Small tables with named rows and columns. After each table, cells are looked up by row and column.

Dar
columns: Sus, Migufub, Nin, Kugupa, Vadav
Tep: [146, 165, 114, 176, 63]
Dulokub: [59, 181, 182, 194, 128]
Zetuz: [136, 209, 182, 146, 86]

What is the Migufub of Tep in Dar?
165
What is the Migufub of Dulokub in Dar?
181
What is the Nin of Zetuz in Dar?
182
What is the Kugupa of Zetuz in Dar?
146
What is the Sus of Zetuz in Dar?
136
What is the Vadav of Zetuz in Dar?
86
What is the Nin of Tep in Dar?
114
What is the Sus of Tep in Dar?
146
Row with the largest Kugupa: Dulokub

Vifebos
         Galener     Kif  Bafeko  Bipini     Doz    Para   Vipir    Vuti
Vif        0.272   0.382   0.225  -0.320  -0.266  -0.543  -0.031   0.322
Ladan     -0.117   0.091   0.038  -0.209   0.055  -0.101  -0.107  -0.031
Daf        0.488   0.358   0.248  -0.108  -0.043  -0.577   0.127   0.352
Kobal      0.072   0.014  -0.037  -0.016  -0.002  -0.126  -0.039  -0.023
Fom       -0.065  -0.044  -0.052  -0.052  -0.025  -0.089  -0.088   0.006
Kaz       -0.179   0.557   0.725  -0.895  -0.211   0.263   0.489  -0.486
Rizif     -0.299  -0.091   0.051  -0.083   0.159   0.033   0.084   0.092
Gufikav    0.250   0.050   0.155   0.376  -0.292   0.788   0.238  -0.053
Vano       0.022  -0.048  -0.037  -0.041  -0.050  -0.133  -0.068  -0.012

What is the Bipini of Daf in Vifebos?
-0.108
What is the Vuti of Rizif in Vifebos?
0.092
What is the Galener of Ladan in Vifebos?
-0.117
What is the Para of Ladan in Vifebos?
-0.101
What is the Kif of Daf in Vifebos?
0.358
What is the Doz of Vif in Vifebos?
-0.266
What is the Doz of Daf in Vifebos?
-0.043
What is the Vipir of Kaz in Vifebos?
0.489
What is the Para of Kobal in Vifebos?
-0.126
What is the Bipini of Ladan in Vifebos?
-0.209
What is the Bafeko of Gufikav in Vifebos?
0.155
What is the Vuti of Vif in Vifebos?
0.322
What is the Vipir of Vif in Vifebos?
-0.031
What is the Vipir of Ladan in Vifebos?
-0.107
What is the Bafeko of Vano in Vifebos?
-0.037
What is the Kif of Ladan in Vifebos?
0.091
What is the Vuti of Kobal in Vifebos?
-0.023
What is the Vipir of Daf in Vifebos?
0.127
Row with the largest Kif: Kaz

Suzutu
         Lemeno  Lemipab
Dap        0.57     0.23
Zomog      0.22     0.61
Dunov      0.17     0.58
Poduf      0.21     0.65
Pur        0.16     0.30
Nekiga     0.61     0.25
Nuveno     0.13     0.57
Daber      0.57     0.57
Nalalak    0.16     0.24
Tini       0.20     0.93
Gekaze     0.17     0.60

Lemipab of Nuveno = 0.57
Lemipab of Nekiga = 0.25
Lemeno of Dap = 0.57
Lemeno of Dunov = 0.17
Lemipab of Dunov = 0.58
Lemeno of Nuveno = 0.13
Lemipab of Gekaze = 0.60

Lok:
|  | Setinef | Sas | Viner |
|---|---|---|---|
| Kinupet | -0.268 | -0.536 | -0.167 |
| Kepadem | -0.531 | -0.644 | -0.556 |
| Mufataf | -0.499 | 0.087 | 0.929 |
| Tid | -0.124 | 0.507 | -0.289 |

Sas of Tid = 0.507
Sas of Mufataf = 0.087
Setinef of Mufataf = -0.499
Sas of Kinupet = -0.536
Setinef of Tid = -0.124
Viner of Mufataf = 0.929
Setinef of Kinupet = -0.268
Setinef of Kepadem = -0.531
Sas of Kepadem = -0.644
Viner of Kinupet = -0.167
Viner of Tid = -0.289
Viner of Kepadem = -0.556

Zan:
	Fifivi	Gisula	Mam	Fefa	Das
Vip	66.30	81.08	80.33	69.99	81.94
Tesogef	17.38	70.48	91.12	60.16	62.31
Daz	44.92	79.78	93.83	62.19	36.60
Big	77.51	56.60	91.76	87.74	64.66
Budu	94.49	57.08	66.53	77.46	54.10

What is the Fefa of Tesogef in Zan?
60.16
What is the Fifivi of Budu in Zan?
94.49
What is the Gisula of Big in Zan?
56.60
What is the Das of Big in Zan?
64.66
What is the Fifivi of Vip in Zan?
66.30
What is the Gisula of Budu in Zan?
57.08
What is the Gisula of Daz in Zan?
79.78
What is the Mam of Vip in Zan?
80.33
What is the Gisula of Tesogef in Zan?
70.48
What is the Fefa of Vip in Zan?
69.99
What is the Fifivi of Tesogef in Zan?
17.38
What is the Fifivi of Daz in Zan?
44.92
What is the Fifivi of Big in Zan?
77.51
What is the Mam of Tesogef in Zan?
91.12
What is the Mam of Daz in Zan?
93.83
What is the Das of Budu in Zan?
54.10
What is the Mam of Big in Zan?
91.76
What is the Das of Vip in Zan?
81.94

Ler
fields: Luf, Bek, Molo, Nog, Gudinu
Tep: [40947, 37929, 44903, 47869, 39932]
Bok: [57380, 39266, 58840, 35552, 23955]
Tosuna: [30324, 33487, 53487, 44122, 80619]
Tev: [41352, 42828, 42549, 39726, 41452]
Lubim: [41378, 40733, 41643, 42222, 41837]
Navula: [41958, 43491, 44394, 38775, 40320]
Zole: [49119, 30657, 60926, 78874, 31006]
Kalibo: [49351, 42077, 41603, 38738, 55307]
Deriz: [41307, 70167, 54621, 56457, 55499]
Sevote: [55240, 48796, 59395, 51549, 37760]
Sos: [46759, 41998, 43289, 42971, 37325]
Narub: [40995, 40729, 39714, 42551, 41404]
Leruvas: [42541, 42606, 43003, 39488, 40538]

What is the Gudinu of Deriz in Ler? 55499
What is the Nog of Bok in Ler? 35552
What is the Molo of Deriz in Ler? 54621
What is the Bek of Narub in Ler? 40729
What is the Bek of Navula in Ler? 43491
What is the Luf of Tep in Ler? 40947
What is the Gudinu of Narub in Ler? 41404
What is the Luf of Leruvas in Ler? 42541
What is the Nog of Kalibo in Ler? 38738
What is the Molo of Navula in Ler? 44394
What is the Molo of Tev in Ler? 42549
What is the Gudinu of Tev in Ler? 41452
What is the Luf of Deriz in Ler? 41307
What is the Luf of Narub in Ler? 40995
What is the Molo of Sevote in Ler? 59395
What is the Bek of Lubim in Ler? 40733
What is the Bek of Kalibo in Ler? 42077
What is the Bek of Bok in Ler? 39266
What is the Luf of Bok in Ler? 57380

